[[109 124 122 108 126 124]
 [149 126 135 136 126 105]
 [107 122 115 107 121 130]]
->
[[107 122 115 107 121 130]
 [109 124 122 108 126 124]
 [149 126 135 136 126 105]]

[[109 133 121 132 143]
 [128 116 134 142 128]
 [132 120 123 107 109]
 [122 135 149 113 138]]
->
[[128 116 134 142 128]
 [132 120 123 107 109]
 [109 133 121 132 143]
 [122 135 149 113 138]]

[[129 111 123 151 128 125 126 118 127 127 147 122 118 125 133]
 [123 143 135 106 128 128 133 138 130 131 108 135 140 131 124]
 [146 147 124 113 126 144 117 136 122 123 126 127 125 132 119]
 [126 110 124 151 128 123 128 117 128 127 146 122 119 124 134]
 [116 137 137 110 129 122 138 135 133 133 107 136 142 129 128]]
->
[[126 110 124 151 128 123 128 117 128 127 146 122 119 124 134]
 [129 111 123 151 128 125 126 118 127 127 147 122 118 125 133]
 [116 137 137 110 129 122 138 135 133 133 107 136 142 129 128]
 [123 143 135 106 128 128 133 138 130 131 108 135 140 131 124]
 [146 147 124 113 126 144 117 136 122 123 126 127 125 132 119]]

[[134 126 120 132 126 127 125 133 134 125 130 126 111 105 125]
 [132 120 134 123 138 123 133 121 130 138 127 127 137 128 133]
 [134 127 119 132 125 127 125 133 134 125 130 126 111 106 125]]
->
[[132 120 134 123 138 123 133 121 130 138 127 127 137 128 133]
 [134 126 120 132 126 127 125 133 134 125 130 126 111 105 125]
 [134 127 119 132 125 127 125 133 134 125 130 126 111 106 125]]

[[118 128 142 150]
 [102 143 132 114]
 [111 111 120  99]
 [118 135 106 135]
 [126 150 123 141]]
->
[[111 111 120  99]
 [118 128 142 150]
 [118 135 106 135]
 [102 143 132 114]
 [126 150 123 141]]

[[114 114 114 130 126 151]
 [121 110 140 131 124 138]
 [141 138 143 131 131 115]
 [124 135 115 124 126 121]
 [131 142 117 121 132 111]
 [130 125 132 132 130 129]
 [129 115 145 131 129 126]]
->
[[121 110 140 131 124 138]
 [114 114 114 130 126 151]
 [129 115 145 131 129 126]
 [130 125 132 132 130 129]
 [124 135 115 124 126 121]
 [141 138 143 131 131 115]
 [131 142 117 121 132 111]]

[[119 156 150 143 116 101]
 [140 133 145  99 120 115]
 [137 130 133 122 132 101]
 [139 154 156 111 112 108]
 [113 147 125 127 110 151]
 [154 148 151 156 120 157]
 [115 107 117 155 145 112]
 [129 146 103 131 144 139]
 [124 105 154 156 141 143]
 [145 124 155 112 148 145]
 [101 129 131 141 118 132]]
->
[[124 105 154 156 141 143]
 [115 107 117 155 145 112]
 [145 124 155 112 148 145]
 [101 129 131 141 118 132]
 [137 130 133 122 132 101]
 [140 133 145  99 120 115]
 [129 146 103 131 144 139]
 [113 147 125 127 110 151]
 [154 148 151 156 120 157]
 [139 154 156 111 112 108]
 [119 156 150 143 116 101]]

[[113 125]
 [125 118]
 [153 129]
 [149 135]]
->
[[125 118]
 [113 125]
 [153 129]
 [149 135]]

[[133 117 139 125 107 145 145 131 148 141]
 [115 127 131 137 140 125 149 117 145 150]
 [133 113 135 147 147 138 118 138 101 117]
 [130 123 139 118  98 141 147 135 151 131]
 [144 116 113 130 125 135 114 128 127 139]
 [146 146  98 125 115 105 113 140 133 120]
 [141 119 118 128 131 134 120 119 132 146]]
->
[[133 113 135 147 147 138 118 138 101 117]
 [144 116 113 130 125 135 114 128 127 139]
 [133 117 139 125 107 145 145 131 148 141]
 [141 119 118 128 131 134 120 119 132 146]
 [130 123 139 118  98 141 147 135 151 131]
 [115 127 131 137 140 125 149 117 145 150]
 [146 146  98 125 115 105 113 140 133 120]]
---
[[122 127 131 125 127]
 [131 118 124 140 127]
 [127 125 122 137 138]
 [131 156 121 116 125]
 [141 120 121 129 132]]
->
[122 118 122 116 132]

[[130 102 150]
 [111 137 155]]
->
[130 137]

[[124 135 107]
 [134 135 119]
 [115 127 117]
 [129 126 129]
 [128 123 137]]
->
[124 135 117]

[[121 128 115]
 [134 106 136]
 [113 102 147]]
->
[121 106 147]

[[137 127]
 [107 132]
 [140 124]]
->
[137 132]

[[114 137 140 138 103]
 [141 106 119 117 156]]
->
[114 106]

[[139 135]
 [ 98 139]
 [125 116]
 [124 102]
 [114 139]]
->
[139 139]

[[124 122 136]
 [112 134 151]
 [133 120 121]]
->
[124 134 121]
---
[[126 117 132]
 [129 156 110]
 [128 141 115]
 [138 140 133]
 [120 108 147]]
->
[132 156 128]

[[111 100]
 [125 122]
 [132 140]
 [121 114]
 [134 140]]
->
[100 125]

[[152 153 139]
 [158 157 140]
 [144 150 128]
 [139 140 128]
 [149 147 125]]
->
[139 157 144]

[[116 130 157 135]
 [108 113 145 120]
 [116 137 134 121]
 [110 131 127 122]]
->
[135 145 137 110]

[[131 149 129]
 [127 128 145]
 [128 128 129]
 [127 128 128]
 [129 129 132]]
->
[129 128 128]

[[126 143]
 [138 136]
 [138  99]
 [109 131]]
->
[143 138]
---
[[125 116 142 143 103 136 144 149 116 127 110 123 139 134 110]
 [127 121 123 129 111 152 123 125 124 137 130 105 123 119 145]]
->
[[110 125 116 142 143 103 136 144 149 116 127 110 123 139 134]
 [145 127 121 123 129 111 152 123 125 124 137 130 105 123 119]]

[[133 123 127 127 132 128 123 133]
 [131 132 121 127 127 138 130 127]
 [142 138 131 133 130 134 136 119]
 [132 139 133 134 124 134 142 129]
 [124 120 112 118 132 129 110 118]
 [122 122 126 126 121 130 124 146]
 [139 146 137 139 122 143 155 137]
 [136 140 131 133 130 132 139 115]]
->
[[133 133 123 127 127 132 128 123]
 [127 131 132 121 127 127 138 130]
 [119 142 138 131 133 130 134 136]
 [129 132 139 133 134 124 134 142]
 [118 124 120 112 118 132 129 110]
 [146 122 122 126 126 121 130 124]
 [137 139 146 137 139 122 143 155]
 [115 136 140 131 133 130 132 139]]

[[129 141 118 130]
 [130 109 124 120]
 [107 111 116 115]
 [130 139 114 127]
 [127 139 136 134]
 [128 126 124 128]
 [142 155 136 140]]
->
[[130 129 141 118]
 [120 130 109 124]
 [115 107 111 116]
 [127 130 139 114]
 [134 127 139 136]
 [128 128 126 124]
 [140 142 155 136]]

[[135 130 109 138 137 151]
 [122 118 143 136 114 124]]
->
[[151 135 130 109 138 137]
 [124 122 118 143 136 114]]

[[132 116 128 125 128]
 [135 131 133 134 118]
 [129 128 129 106 130]
 [124 144 131 129 129]
 [114 138 123 128 108]
 [140 116 135 124 139]
 [135 125 138 144 136]
 [109 140 138 114 120]
 [125 141 134 124 124]
 [133 121 132 117 125]]
->
[[128 132 116 128 125]
 [118 135 131 133 134]
 [130 129 128 129 106]
 [129 124 144 131 129]
 [108 114 138 123 128]
 [139 140 116 135 124]
 [136 135 125 138 144]
 [120 109 140 138 114]
 [124 125 141 134 124]
 [125 133 121 132 117]]

[[110 115 140 133 111 147]
 [125 140 106 144 114 125]
 [151 127 122 109 104 129]]
->
[[147 110 115 140 133 111]
 [125 125 140 106 144 114]
 [129 151 127 122 109 104]]
